Below is a small trained network, with its code and all its weights. Each question gives an input and a class and asks what happens when units are switched off, that is, made to give their printed mean instead of their output.

import numpy as np


def w(rows, s, z=0):
    codes = np.array(rows[::2]) - 128.0
    scale = np.full(codes.shape[1], s)
    scale[-1] = z or s
    return codes * scale


def norm(h):
    return h / np.sqrt((h * h).mean(-1, keepdims=True) + 1e-5)


def f(y):
    return y / 2 * (1 + np.tanh(0.7978845608 * (y + 0.044715 * y**3)))


def log_softmax(a):
    a = a - a.max(-1, keepdims=True)
    return a - np.log(np.exp(a).sum(-1, keepdims=True))


def net(x, mask):
    res = np.array(x, float).reshape(1, 8) / 4 @ E
    u = 0
    for l in range(3):
        y = f(norm(res) @ A[l][:, :-1].T + A[l][:, -1])
        res = res + np.where(mask[u : u + 3], y, B[l][:, -1]) @ B[l][:, :-1]
        u += 3
    return log_softmax(norm(res)[-1] @ U[:, :-1].T + U[:, -1])


A, B = {}, {}
E = w([
[104,107,88,167,146,130,119,114,95,96],'x0',
[155,123,147,108,32,73,152,120,121,121],'x1',
[128,159,123,105,181,198,195,144,155,122],'x2',
[107,103,228,147,167,185,205,2,173,164],'x3',
[151,161,87,184,188,158,103,112,128,102],'x4',
[169,128,149,113,89,64,229,181,44,99],'x5',
[164,65,88,101,142,204,80,91,115,151],'x6',
[134,102,132,188,145,202,87,153,168,2],'x7',
],0.0065)
A[0] = w([
[152,137,108,86,201,127,211,39,102,2,2],'0.n0',
[64,111,142,153,239,218,214,74,172,83,53],'0.n1',
[209,123,221,115,144,34,77,112,218,238,241],'0.n2',
],0.0042,0.00083)
B[0] = w([
[50,117,216,124,82,85,215,168,247,162,159],'0.n0',
[114,94,163,182,54,182,134,126,198,88,251],'0.n1',
[127,83,1,79,148,127,151,59,90,194,216],'0.n2',
],0.0092,0.0028)
A[1] = w([
[103,45,78,226,239,208,159,70,118,12,251],'1.n0',
[136,139,99,75,159,172,226,124,1,80,178],'1.n1',
[109,190,67,149,73,161,181,108,55,114,30],'1.n2',
],0.0035,0.002)
B[1] = w([
[146,182,166,162,162,182,98,211,152,157,253],'1.n0',
[120,127,106,101,82,85,89,136,134,54,161],'1.n1',
[130,121,248,176,44,167,102,157,183,127,116],'1.n2',
],0.013,0.0034)
A[2] = w([
[110,159,159,55,163,113,70,2,100,110,90],'2.n0',
[127,117,194,173,126,172,154,109,148,121,2],'2.n1',
[175,153,137,102,62,56,171,141,88,125,210],'2.n2',
],0.0076,0.0021)
B[2] = w([
[171,136,120,92,44,165,110,71,208,240,153],'2.n0',
[106,86,175,187,109,202,209,140,180,140,179],'2.n1',
[68,2,212,67,161,85,216,71,8,81,253],'2.n2',
],0.0098,0.0056)
U = w([
[146,92,47,72,79,88,133,50,157,204,4],'0',
[107,55,195,64,109,10,215,136,1,48,248],'1',
[124,127,205,202,118,191,213,140,218,98,33],'2',
[173,181,70,133,150,122,7,196,121,50,141],'3',
],0.0092,0.0013)

Each question gives the input, the list of numbers given to net, and the class t.
The units are the neurons (one row each of A and B). Each row of codes is followed by its name. A weight is (code - 128) times the scale printed after its matrix; where a second scale follows, it is the last column's (A, B and U).
mask holds one flag per neuron, layer by layer. A switched-off neuron (its flag False) gives its mean, the last column of its row in B, instead of its output. The means were averaged over made-up inputs and are rounded, as every weight is.
A unit's drop is (log p(t) with every unit on - log p(t) with that unit switched off) / (log p(t) with every unit on - log p(t) with every unit switched off).
The circuit of an input: a set's keep is (log p(t) with only the set's units on - log p(t) with every unit switched off) / (log p(t) with every unit on - log p(t) with every unit switched off). Starting from all 9 units, units are removed one at a time, each time the one whose removal leaves the highest keep (on an exact tie, the one counted first), for as long as the keep stays at least 0.8.
circuit, biggest first: the units of the circuit, biggest drop first
k most important neurons: the k neurons with the biggest drops, biggest first
k most important neurons of layer l: the k neurons of layer l with the biggest drops, biggest first
drop of u: that unit's drop, to one decimal
input [4,-3,5,-2,-3,7,-2,5], class 2: circuit, biggest first => [1.n0]
input [3,7,-6,7,0,-1,-5,2], class 0: circuit, biggest first => [2.n0, 0.n2, 0.n1]
input [3,-8,-4,1,7,7,7,-7], class 3: circuit, biggest first => [2.n2, 1.n0]
input [4,-5,-1,-7,-2,1,-5,3], class 3: 2 most important neurons => [2.n2, 0.n0]
input [0,-5,-7,5,4,2,3,-3], class 0: 2 most important neurons => [0.n2, 1.n2]
input [1,1,-6,-1,-5,-4,-2,-6], class 0: 2 most important neurons => [0.n2, 2.n0]
input [8,0,-7,2,2,1,3,4], class 2: 2 most important neurons of layer 0 => [0.n2, 0.n0]
input [-6,0,-2,8,2,0,-3,-8], class 0: 2 most important neurons => [2.n0, 0.n2]
input [-8,-5,-1,5,-4,-6,-8,0], class 0: 2 most important neurons of layer 0 => [0.n2, 0.n0]
input [-2,-4,-5,2,8,0,4,-2], class 3: 2 most important neurons of layer 1 => [1.n0, 1.n2]
input [-6,7,-8,4,4,-2,-3,-3], class 0: drop of 2.n0 => 0.4
input [0,0,-7,7,-4,-2,-1,-7], class 0: drop of 2.n0 => 0.2
input [0,8,0,0,-3,-6,1,3], class 0: drop of 0.n2 => 0.0
input [5,6,5,4,2,-3,0,-7], class 0: most important neuron of layer 1 => [1.n0]
